Below are the code and all the weights of a small trained network. Each question names an input and a class and asks about switching units off, where a switched-off unit gives its printed mean instead of its output.

import numpy as np


def w(rows, s, z=0):
    codes = np.array(rows[::2]) - 128.0
    scale = np.full(codes.shape[1], s)
    scale[-1] = z or s
    return codes * scale


def norm(h):
    return h / np.sqrt((h * h).mean(-1, keepdims=True) + 1e-5)


def f(y):
    return np.maximum(y, 0)


def log_softmax(a):
    a = a - a.max(-1, keepdims=True)
    return a - np.log(np.exp(a).sum(-1, keepdims=True))


def net(x, mask):
    res = np.array(x, float).reshape(1, 3) / 4 @ E
    u = 0
    for l in range(4):
        y = f(norm(res) @ A[l][:, :-1].T + A[l][:, -1])
        res = res + np.where(mask[u : u + 3], y, B[l][:, -1]) @ B[l][:, :-1]
        u += 3
    return log_softmax(norm(res)[-1] @ U[:, :-1].T + U[:, -1])


A, B = {}, {}
E = w([
[238,123,99,55,71,121,131,128,90],'x0',
[52,97,197,34,125,167,108,187,126],'x1',
[191,136,156,115,139,136,11,52,152],'x2',
],0.011)
A[0] = w([
[1,61,128,206,177,84,220,168,184,29],'L0N1',
[88,205,173,233,175,147,5,106,195,10],'L0N2',
[52,126,113,64,113,251,27,196,60,197],'L0N3',
],0.0047,0.0011)
B[0] = w([
[85,248,181,105,133,119,112,151,151,254],'L0N1',
[72,115,50,168,135,50,144,185,85,246],'L0N2',
[128,168,172,66,147,171,97,168,179,231],'L0N3',
],0.014,0.005)
A[1] = w([
[162,143,124,33,78,127,180,195,166,83],'L1N1',
[142,191,123,155,99,151,233,136,122,5],'L1N2',
[53,1,155,61,112,182,138,182,128,16],'L1N3',
],0.0087,0.0017)
B[1] = w([
[108,158,105,166,92,125,126,81,34,255],'L1N1',
[167,5,149,31,172,137,163,201,151,201],'L1N2',
[144,134,46,146,136,49,150,165,135,206],'L1N3',
],0.015,0.0064)
A[2] = w([
[89,136,96,92,201,78,139,238,171,3],'L2N1',
[244,1,98,117,80,122,166,154,81,179],'L2N2',
[169,122,88,135,29,167,93,112,89,37],'L2N3',
],0.0078,0.0022)
B[2] = w([
[187,158,63,118,108,125,77,4,218,254],'L2N1',
[60,91,163,110,156,159,163,144,143,236],'L2N2',
[129,98,211,240,158,173,126,130,205,184],'L2N3',
],0.011,0.0085)
A[3] = w([
[139,185,104,63,193,76,118,141,254,3],'L3N1',
[139,130,46,133,129,49,153,139,3,116],'L3N2',
[90,218,152,110,104,191,8,161,108,158],'L3N3',
],0.0077,0.0019)
B[3] = w([
[242,31,164,210,123,150,97,110,102,254],'L3N1',
[73,248,48,98,30,50,115,69,77,186],'L3N2',
[109,89,159,73,145,193,243,158,60,218],'L3N3',
],0.012,0.0085)
U = w([
[202,57,142,203,180,146,102,91,210,89],'0',
[74,82,211,64,168,208,255,203,62,39],'1',
[48,188,45,129,70,29,115,117,87,254],'2',
],0.011,0.0014)

Each question gives the input, the list of numbers given to net, and the class t.
The units are the neurons (one row each of A and B). Each row of codes is followed by its name. A weight is (code - 128) times the scale printed after its matrix; where a second scale follows, it is the last column's (A, B and U).
mask holds one flag per neuron, layer by layer. A switched-off neuron (its flag False) gives its mean, the last column of its row in B, instead of its output. The means were averaged over made-up inputs and are rounded, as every weight is.
A unit's drop is (log p(t) with every unit on - log p(t) with that unit switched off) / (log p(t) with every unit on - log p(t) with every unit switched off).
The circuit of an input: a set's keep is (log p(t) with only the set's units on - log p(t) with every unit switched off) / (log p(t) with every unit on - log p(t) with every unit switched off). Starting from all 12 units, units are removed one at a time, each time the one whose removal leaves the highest keep (on an exact tie, the one counted first), for as long as the keep stays at least 0.8.
units of the circuit, in order: the units of the circuit, biggest drop first
top k neurons: the k neurons with the biggest drops, biggest first
k most important neurons of layer l: the k neurons of layer l with the biggest drops, biggest first
drop when u is switched off: that unit's drop, to one decimal
input [-6,-6,7], class 2: units of the circuit, in order => [L0N2]
input [7,-7,-8], class 1: top 2 neurons => [L1N2 L2N2]
input [2,6,-7], class 2: 2 most important neurons of layer 1 => [L1N1 L1N3]
input [-8,8,2], class 0: units of the circuit, in order => [L2N1 L1N3 L3N1]
input [0,-4,-8], class 0: units of the circuit, in order => [L1N2 L2N1 L3N1]
input [-3,8,3], class 0: units of the circuit, in order => [L1N3 L3N1]
input [7,-8,-2], class 1: top 2 neurons => [L2N2 L2N1]
input [1,-5,-3], class 1: top 4 neurons => [L2N2 L0N2 L1N2 L1N3]
input [1,6,7], class 1: top 3 neurons => [L3N3 L0N3 L1N2]
input [-5,0,-8], class 0: top 3 neurons => [L2N1 L1N2 L3N1]
input [1,-1,-2], class 1: top 2 neurons => [L1N2 L0N2]
input [8,-5,-6], class 1: top 2 neurons => [L2N2 L1N2]
input [3,3,-2], class 2: top 2 neurons => [L1N3 L1N1]
input [-1,0,5], class 2: units of the circuit, in order => [L0N2]
input [0,5,3], class 0: top 2 neurons => [L1N3 L0N1]
input [-1,-3,-8], class 0: top 3 neurons => [L1N2 L2N1 L0N1]
input [5,-5,-7], class 1: top 2 neurons => [L1N2 L2N2]
input [5,1,7], class 1: top 3 neurons => [L2N1 L3N3 L3N1]
input [5,1,-5], class 2: top 2 neurons => [L3N2 L1N1]
input [1,4,-5], class 2: units of the circuit, in order => [L1N3]
input [1,4,5], class 1: 2 most important neurons of layer 0 => [L0N3 L0N2]
input [3,4,-2], class 2: 2 most important neurons of layer 1 => [L1N3 L1N1]
input [5,8,-4], class 2: 2 most important neurons of layer 1 => [L1N3 L1N1]
input [-3,-7,3], class 2: drop when L1N2 is switched off => 0.0
input [4,-6,-4], class 1: drop when L2N2 is switched off => 0.3
input [-6,-5,6], class 2: drop when L0N2 is switched off => 0.8
